Below is a small trained network, with its code and all its weights. Each question gives an input and a class and asks what happens when units are switched off, that is, made to give their printed mean instead of their output.

import numpy as np


def w(rows, s, z=0):
    codes = np.array(rows[::2]) - 128.0
    scale = np.full(codes.shape[1], s)
    scale[-1] = z or s
    return codes * scale


def norm(h):
    return h / np.sqrt((h * h).mean(-1, keepdims=True) + 1e-5)


def f(y):
    return y / 2 * (1 + np.tanh(0.7978845608 * (y + 0.044715 * y**3)))


def log_softmax(a):
    a = a - a.max(-1, keepdims=True)
    return a - np.log(np.exp(a).sum(-1, keepdims=True))


def net(x, mask):
    res = np.array(x, float).reshape(1, 4) / 4 @ E
    u = 0
    for l in range(2):
        y = f(norm(res) @ A[l][:, :-1].T + A[l][:, -1])
        res = res + np.where(mask[u : u + 12], y, B[l][:, -1]) @ B[l][:, :-1]
        u += 12
    return log_softmax(norm(res)[-1] @ U[:, :-1].T + U[:, -1])


A, B = {}, {}
E = w([
[118,125,125],'x0',
[253,163,200],'x1',
[124,130,129],'x2',
[206,34,50],'x3',
],0.0022)
A[0] = w([
[71,235,167,38],'0.n1',
[135,158,98,17],'0.n2',
[176,95,50,138],'0.n3',
[132,128,58,178],'0.n4',
[109,228,108,176],'0.n5',
[92,85,29,219],'0.n6',
[98,239,109,182],'0.n7',
[103,117,147,4],'0.n8',
[59,97,97,217],'0.n9',
[60,251,121,202],'0.n10',
[148,90,130,37],'0.n11',
[208,126,192,156],'0.n12',
],0.0033,0.0027)
B[0] = w([
[65,46,133,120],'0.n1',
[124,105,164,74],'0.n2',
[167,48,155,163],'0.n3',
[157,65,153,178],'0.n4',
[158,46,145,172],'0.n5',
[179,69,198,250],'0.n6',
[168,37,140,183],'0.n7',
[53,91,178,71],'0.n8',
[207,109,187,230],'0.n9',
[207,4,117,223],'0.n10',
[122,126,82,85],'0.n11',
[194,179,194,160],'0.n12',
],0.0028,0.0021)
A[1] = w([
[167,153,89,46],'1.n1',
[71,100,209,57],'1.n2',
[108,93,86,73],'1.n3',
[30,92,30,92],'1.n4',
[57,75,20,155],'1.n5',
[128,198,93,85],'1.n6',
[192,113,174,204],'1.n7',
[152,172,32,5],'1.n8',
[53,185,226,94],'1.n9',
[48,170,167,162],'1.n10',
[20,195,253,161],'1.n11',
[24,84,61,145],'1.n12',
],0.0043,0.0034)
B[1] = w([
[202,62,188,92],'1.n1',
[109,68,98,121],'1.n2',
[221,161,191,112],'1.n3',
[158,225,182,129],'1.n4',
[205,200,172,170],'1.n5',
[169,77,168,84],'1.n6',
[59,71,178,251],'1.n7',
[216,68,86,77],'1.n8',
[191,63,67,118],'1.n9',
[251,98,89,127],'1.n10',
[255,9,63,159],'1.n11',
[223,195,195,159],'1.n12',
],0.0036,0.0029)
U = w([
[98,46,230,248],'0',
[92,53,221,243],'1',
[193,31,100,233],'2',
[203,195,210,220],'3',
[1,122,100,25],'4',
[24,219,44,1],'5',
[40,216,43,1],'6',
[4,222,30,1],'7',
],0.0062,0.0045)

Each question gives the input, the list of numbers given to net, and the class t.
The units are the neurons (one row each of A and B). Each row of codes is followed by its name. A weight is (code - 128) times the scale printed after its matrix; where a second scale follows, it is the last column's (A, B and U).
mask holds one flag per neuron, layer by layer. A switched-off neuron (its flag False) gives its mean, the last column of its row in B, instead of its output. The means were averaged over made-up inputs and are rounded, as every weight is.
A unit's drop is (log p(t) with every unit on - log p(t) with that unit switched off) / (log p(t) with every unit on - log p(t) with every unit switched off).
The circuit of an input: a set's keep is (log p(t) with only the set's units on - log p(t) with every unit switched off) / (log p(t) with every unit on - log p(t) with every unit switched off). Starting from the 12 units with the biggest drops (on a tie, the unit counted first), units are removed one at a time, each time the one whose removal leaves the highest keep (on an exact tie, the one counted first), for as long as the keep stays at least 0.8.
units of the circuit, in order: the units of the circuit, biggest drop first
top k neurons: the k neurons with the biggest drops, biggest first
top k neurons in layer l: the k neurons of layer l with the biggest drops, biggest first
drop when u is switched off: that unit's drop, to one decimal
input [-1,-7,5,4], class 3: units of the circuit, in order : [1.n5; 1.n12; 1.n4]
input [4,-8,3,6], class 3: top 2 neurons in layer 0 : [0.n10; 0.n7]
input [-6,-8,-5,-6], class 3: top neuron in layer 0 : [0.n12]
input [-3,-8,6,2], class 3: top 2 neurons in layer 1 : [1.n5; 1.n12]
input [-2,3,3,-7], class 2: top 2 neurons in layer 1 : [1.n11; 1.n9]
input [-5,-6,5,-2], class 3: units of the circuit, in order : [1.n12; 1.n7]
input [-2,-8,4,4], class 3: top 4 neurons : [1.n5; 1.n12; 1.n4; 1.n7]
input [-1,-7,-6,6], class 3: top 2 neurons : [1.n5; 1.n12]
input [4,-8,-6,-8], class 2: top 3 neurons in layer 1 : [1.n11; 1.n10; 1.n9]
input [-4,-5,0,0], class 3: top 2 neurons in layer 0 : [0.n12; 0.n3]
input [-2,2,2,-7], class 2: top 3 neurons in layer 1 : [1.n11; 1.n9; 1.n10]
input [-1,2,-3,-8], class 2: drop when 1.n9 is switched off : 0.1
input [3,-7,-3,1], class 3: drop when 1.n5 is switched off : 0.3
input [-6,2,3,-8], class 2: drop when 1.n11 is switched off : 0.5
input [1,0,3,-6], class 2: units of the circuit, in order : [1.n11]
